Below are the code and all the weights of a small trained network. Each question names an input and a class and asks about switching units off, where a switched-off unit gives its printed mean instead of its output.

import numpy as np


def w(rows, s, z=0):
    codes = np.array(rows[::2]) - 128.0
    scale = np.full(codes.shape[1], s)
    scale[-1] = z or s
    return codes * scale


def norm(h):
    return h / np.sqrt((h * h).mean(-1, keepdims=True) + 1e-5)


def f(y):
    return y / 2 * (1 + np.tanh(0.7978845608 * (y + 0.044715 * y**3)))


def log_softmax(a):
    a = a - a.max(-1, keepdims=True)
    return a - np.log(np.exp(a).sum(-1, keepdims=True))


def net(x, mask):
    res = np.array(x, float).reshape(1, 7) / 4 @ E
    u = 0
    for l in range(3):
        y = f(norm(res) @ A[l][:, :-1].T + A[l][:, -1])
        res = res + np.where(mask[u : u + 4], y, B[l][:, -1]) @ B[l][:, :-1]
        u += 4
    return log_softmax(norm(res)[-1] @ U[:, :-1].T + U[:, -1])


A, B = {}, {}
E = w([
[132,103,127,124,135,123],'x0',
[127,130,132,130,127,129],'x1',
[133,103,125,121,134,124],'x2',
[132,118,121,128,134,123],'x3',
[108,167,22,93,173,126],'x4',
[127,157,67,143,138,3],'x5',
[36,116,81,99,76,76],'x6',
],0.0052)
A[0] = w([
[203,88,202,212,107,137,199],'L0N1',
[185,180,49,125,172,46,73],'L0N2',
[179,148,99,66,196,197,5],'L0N3',
[242,200,144,255,248,34,12],'L0N4',
],0.0051,0.0014)
B[0] = w([
[108,85,39,127,97,169,227],'L0N1',
[132,120,109,132,92,177,229],'L0N2',
[145,145,142,96,129,2,157],'L0N3',
[37,98,147,101,125,166,252],'L0N4',
],0.0074,0.0035)
A[1] = w([
[254,208,159,96,228,115,63],'L1N1',
[131,168,145,125,105,161,149],'L1N2',
[30,168,115,56,184,102,51],'L1N3',
[191,138,132,122,164,169,3],'L1N4',
],0.0058,0.0014)
B[1] = w([
[92,186,181,162,145,99,158],'L1N1',
[105,48,94,94,86,122,141],'L1N2',
[149,60,143,73,213,255,254],'L1N3',
[193,149,139,140,209,60,121],'L1N4',
],0.0062,0.0026)
A[2] = w([
[124,62,209,148,67,231,255],'L2N1',
[104,209,160,159,216,3,191],'L2N2',
[9,86,104,149,42,91,208],'L2N3',
[180,138,169,68,233,227,177],'L2N4',
],0.0055,0.0026)
B[2] = w([
[84,154,18,95,174,129,255],'L2N1',
[163,69,236,175,149,101,144],'L2N2',
[136,142,230,214,116,97,224],'L2N3',
[254,155,203,102,80,97,208],'L2N4',
],0.0068,0.0067)
U = w([
[210,125,62,40,195,253,55],'0',
[19,107,61,165,139,157,89],'1',
[223,164,235,152,159,19,254],'2',
],0.0064,0.00094)

Each question gives the input, the list of numbers given to net, and the class t.
The units are the neurons (one row each of A and B). Each row of codes is followed by its name. A weight is (code - 128) times the scale printed after its matrix; where a second scale follows, it is the last column's (A, B and U).
mask holds one flag per neuron, layer by layer. A switched-off neuron (its flag False) gives its mean, the last column of its row in B, instead of its output. The means were averaged over made-up inputs and are rounded, as every weight is.
A unit's drop is (log p(t) with every unit on - log p(t) with that unit switched off) / (log p(t) with every unit on - log p(t) with every unit switched off).
The circuit of an input: a set's keep is (log p(t) with only the set's units on - log p(t) with every unit switched off) / (log p(t) with every unit on - log p(t) with every unit switched off). Starting from all 12 units, units are removed one at a time, each time the one whose removal leaves the highest keep (on an exact tie, the one counted first), for as long as the keep stays at least 0.8.
units of the circuit, in order: the units of the circuit, biggest drop first
unit that matters most: the unit with the biggest drop
top k neurons: the k neurons with the biggest drops, biggest first
top k neurons in layer l: the k neurons of layer l with the biggest drops, biggest first
drop when u is switched off: that unit's drop, to one decimal
input [2,-7,0,7,7,0,-3], class 2: top 2 neurons : L0N1; L0N3
input [4,1,-2,1,7,0,-1], class 2: unit that matters most : L0N1
input [-1,-1,-3,8,3,-4,8], class 0: top 2 neurons : L1N3; L0N1
input [0,-8,8,7,-3,8,-2], class 1: top 2 neurons in layer 2 : L2N4; L2N2
input [-8,-5,3,4,-1,7,7], class 2: units of the circuit, in order : L2N1; L0N1
input [-2,-4,-6,1,-1,5,-1], class 1: top 2 neurons : L0N2; L0N4
input [-4,3,-1,8,1,-5,-2], class 2: top 2 neurons : L0N4; L0N3
input [-8,0,-8,-8,-3,8,0], class 1: top 2 neurons : L0N4; L2N4
input [0,0,4,-2,5,-1,-6], class 2: top 2 neurons : L0N3; L1N1
input [-5,-2,-6,1,1,-3,-5], class 2: top 2 neurons : L0N3; L0N2
input [-1,5,1,4,6,-2,7], class 0: top 2 neurons : L1N3; L0N1
input [3,5,-6,2,1,-3,-7], class 2: top 2 neurons : L0N3; L1N4
input [-1,-8,4,-2,7,-2,-1], class 2: top 4 neurons : L0N4; L0N1; L0N3; L1N1
input [4,-2,2,-6,8,-7,-2], class 2: top 2 neurons in layer 0 : L0N4; L0N3
input [-1,-2,-8,6,3,-8,-6], class 2: top 3 neurons in layer 1 : L1N4; L1N1; L1N3
input [8,2,0,-1,-5,4,-7], class 1: top 3 neurons : L0N4; L1N3; L0N1
input [-4,-1,7,2,3,-2,7], class 0: top 3 neurons in layer 0 : L0N1; L0N2; L0N4
input [-8,-1,0,6,-5,8,-5], class 1: top neuron in layer 0 : L0N4
input [7,4,2,8,-6,2,-4], class 1: drop when L0N1 is switched off : 0.1
input [3,4,3,2,-8,2,-4], class 1: top neuron : L1N3
input [-7,2,4,8,2,-1,4], class 0: drop when L0N1 is switched off : 0.9
input [4,-3,0,-2,-3,5,-7], class 1: top 2 neurons in layer 0 : L0N4; L0N1
